Below is a small trained network, with its code and all its weights. Each question gives an input and a class and asks what happens when units are switched off, that is, made to give their printed mean instead of their output.

import numpy as np


def w(rows, s, z=0):
    codes = np.array(rows[::2]) - 128.0
    scale = np.full(codes.shape[1], s)
    scale[-1] = z or s
    return codes * scale


def norm(h):
    return h / np.sqrt((h * h).mean(-1, keepdims=True) + 1e-5)


def f(y):
    return y / 2 * (1 + np.tanh(0.7978845608 * (y + 0.044715 * y**3)))


def log_softmax(a):
    a = a - a.max(-1, keepdims=True)
    return a - np.log(np.exp(a).sum(-1, keepdims=True))


def net(x, mask):
    res = np.array(x, float).reshape(1, 7) / 4 @ E
    u = 0
    for l in range(2):
        y = f(norm(res) @ A[l][:, :-1].T + A[l][:, -1])
        res = res + np.where(mask[u : u + 13], y, B[l][:, -1]) @ B[l][:, :-1]
        u += 13
    return log_softmax(norm(res)[-1] @ U[:, :-1].T + U[:, -1])


A, B = {}, {}
E = w([
[41,109,104,72,129,211],'x0',
[106,82,151,129,246,92],'x1',
[110,2,151,41,84,128],'x2',
[75,198,180,61,84,113],'x3',
[155,237,121,69,131,135],'x4',
[183,77,113,91,118,238],'x5',
[170,179,231,115,64,135],'x6',
],0.0072)
A[0] = w([
[114,98,147,105,214,83,113],'0.n1',
[72,174,111,179,149,84,81],'0.n2',
[95,158,172,115,113,118,99],'0.n3',
[215,131,157,96,123,105,108],'0.n4',
[199,132,184,181,149,120,118],'0.n5',
[115,164,124,203,83,95,134],'0.n6',
[116,116,142,61,162,191,118],'0.n7',
[128,112,101,131,217,153,3],'0.n8',
[168,125,122,147,172,108,59],'0.n9',
[130,125,101,188,140,91,30],'0.n10',
[7,155,107,153,148,171,85],'0.n11',
[152,103,175,154,201,201,69],'0.n12',
[207,102,109,135,199,102,79],'0.n13',
],0.014,0.0045)
B[0] = w([
[137,184,75,177,130,221,248],'0.n1',
[216,146,82,25,120,60,244],'0.n2',
[145,140,200,125,120,88,189],'0.n3',
[36,149,105,185,108,112,194],'0.n4',
[46,132,133,210,170,166,236],'0.n5',
[205,134,41,147,105,136,247],'0.n6',
[165,120,63,202,187,171,234],'0.n7',
[62,237,144,197,189,45,190],'0.n8',
[46,161,80,120,180,157,161],'0.n9',
[143,188,93,224,227,120,180],'0.n10',
[86,46,151,110,197,2,252],'0.n11',
[80,133,88,58,74,46,197],'0.n12',
[65,114,113,158,188,96,216],'0.n13',
],0.0081,0.0045)
A[1] = w([
[103,172,99,246,116,119,159],'1.n1',
[145,207,139,54,159,34,80],'1.n2',
[127,115,254,105,100,64,115],'1.n3',
[221,203,190,185,77,181,125],'1.n4',
[104,181,197,82,74,60,176],'1.n5',
[150,139,210,136,119,158,21],'1.n6',
[107,154,157,152,250,118,63],'1.n7',
[185,103,186,69,136,214,59],'1.n8',
[230,102,121,210,126,50,38],'1.n9',
[164,92,121,196,146,196,128],'1.n10',
[154,109,140,171,183,121,5],'1.n11',
[62,16,139,160,110,173,51],'1.n12',
[159,217,237,106,141,135,199],'1.n13',
],0.0096,0.0027)
B[1] = w([
[86,156,104,113,86,164,254],'1.n1',
[112,43,140,83,98,78,204],'1.n2',
[56,237,188,1,152,192,168],'1.n3',
[52,165,129,245,36,223,194],'1.n4',
[144,149,220,123,99,122,189],'1.n5',
[105,203,56,121,66,67,128],'1.n6',
[37,137,85,105,154,206,225],'1.n7',
[180,179,23,123,151,190,145],'1.n8',
[96,138,55,241,129,103,171],'1.n9',
[135,124,185,16,130,138,166],'1.n10',
[113,192,161,166,239,167,139],'1.n11',
[198,19,235,163,121,76,181],'1.n12',
[32,76,151,184,48,167,179],'1.n13',
],0.0073,0.0067)
U = w([
[110,188,132,195,1,203,161],'0',
[218,93,103,59,105,247,74],'1',
[212,178,74,117,84,63,1],'2',
[118,21,156,128,151,127,250],'3',
[99,160,235,40,59,125,7],'4',
[83,144,71,204,230,154,183],'5',
],0.016,0.0042)

Each question gives the input, the list of numbers given to net, and the class t.
The units are the neurons (one row each of A and B). Each row of codes is followed by its name. A weight is (code - 128) times the scale printed after its matrix; where a second scale follows, it is the last column's (A, B and U).
mask holds one flag per neuron, layer by layer. A switched-off neuron (its flag False) gives its mean, the last column of its row in B, instead of its output. The means were averaged over made-up inputs and are rounded, as every weight is.
A unit's drop is (log p(t) with every unit on - log p(t) with that unit switched off) / (log p(t) with every unit on - log p(t) with every unit switched off).
The circuit of an input: a set's keep is (log p(t) with only the set's units on - log p(t) with every unit switched off) / (log p(t) with every unit on - log p(t) with every unit switched off). Starting from the 12 units with the biggest drops (on a tie, the unit counted first), units are removed one at a time, each time the one whose removal leaves the highest keep (on an exact tie, the one counted first), for as long as the keep stays at least 0.8.
circuit, biggest first: the units of the circuit, biggest drop first
unit that matters most: the unit with the biggest drop
k most important neurons: the k neurons with the biggest drops, biggest first
top k neurons in layer l: the k neurons of layer l with the biggest drops, biggest first
drop of u: that unit's drop, to one decimal
input [3,-2,4,4,-1,2,1], class 1: unit that matters most : 1.n8
input [-7,0,8,-3,8,8,-6], class 3: circuit, biggest first : 0.n10, 0.n2, 1.n12, 0.n4
input [5,-7,0,0,7,-1,-2], class 4: 3 most important neurons : 0.n11, 0.n1, 0.n6
input [-8,8,3,6,5,-3,2], class 0: circuit, biggest first : 0.n11, 1.n13
input [-7,-1,-2,-1,-8,5,5], class 5: top 2 neurons in layer 0 : 0.n5, 0.n13
input [0,-3,7,3,-4,6,2], class 1: 2 most important neurons : 1.n8, 0.n11
input [-2,-1,0,2,-4,0,0], class 0: 2 most important neurons : 0.n11, 0.n13
input [2,5,-2,1,6,-7,0], class 4: top 2 neurons in layer 0 : 0.n7, 0.n3
input [2,-8,3,-7,-7,5,5], class 1: 2 most important neurons : 0.n11, 1.n8
input [-6,4,-7,5,2,-7,1], class 2: top 2 neurons in layer 1 : 1.n2, 1.n3
input [-6,-3,7,8,8,8,-2], class 0: 2 most important neurons : 0.n11, 0.n4
input [8,-2,1,0,1,-6,0], class 4: 2 most important neurons : 1.n3, 0.n3
input [-3,-6,0,7,-6,4,-6], class 3: top 2 neurons in layer 0 : 0.n2, 0.n1
input [5,1,0,7,-8,7,-6], class 3: circuit, biggest first : 1.n12
input [2,6,-4,8,1,-7,-6], class 3: drop of 0.n11 : 0.3
input [4,3,0,0,4,6,4], class 1: drop of 0.n7 : 0.1
input [7,0,-6,4,-1,-5,-5], class 3: drop of 0.n2 : 0.1
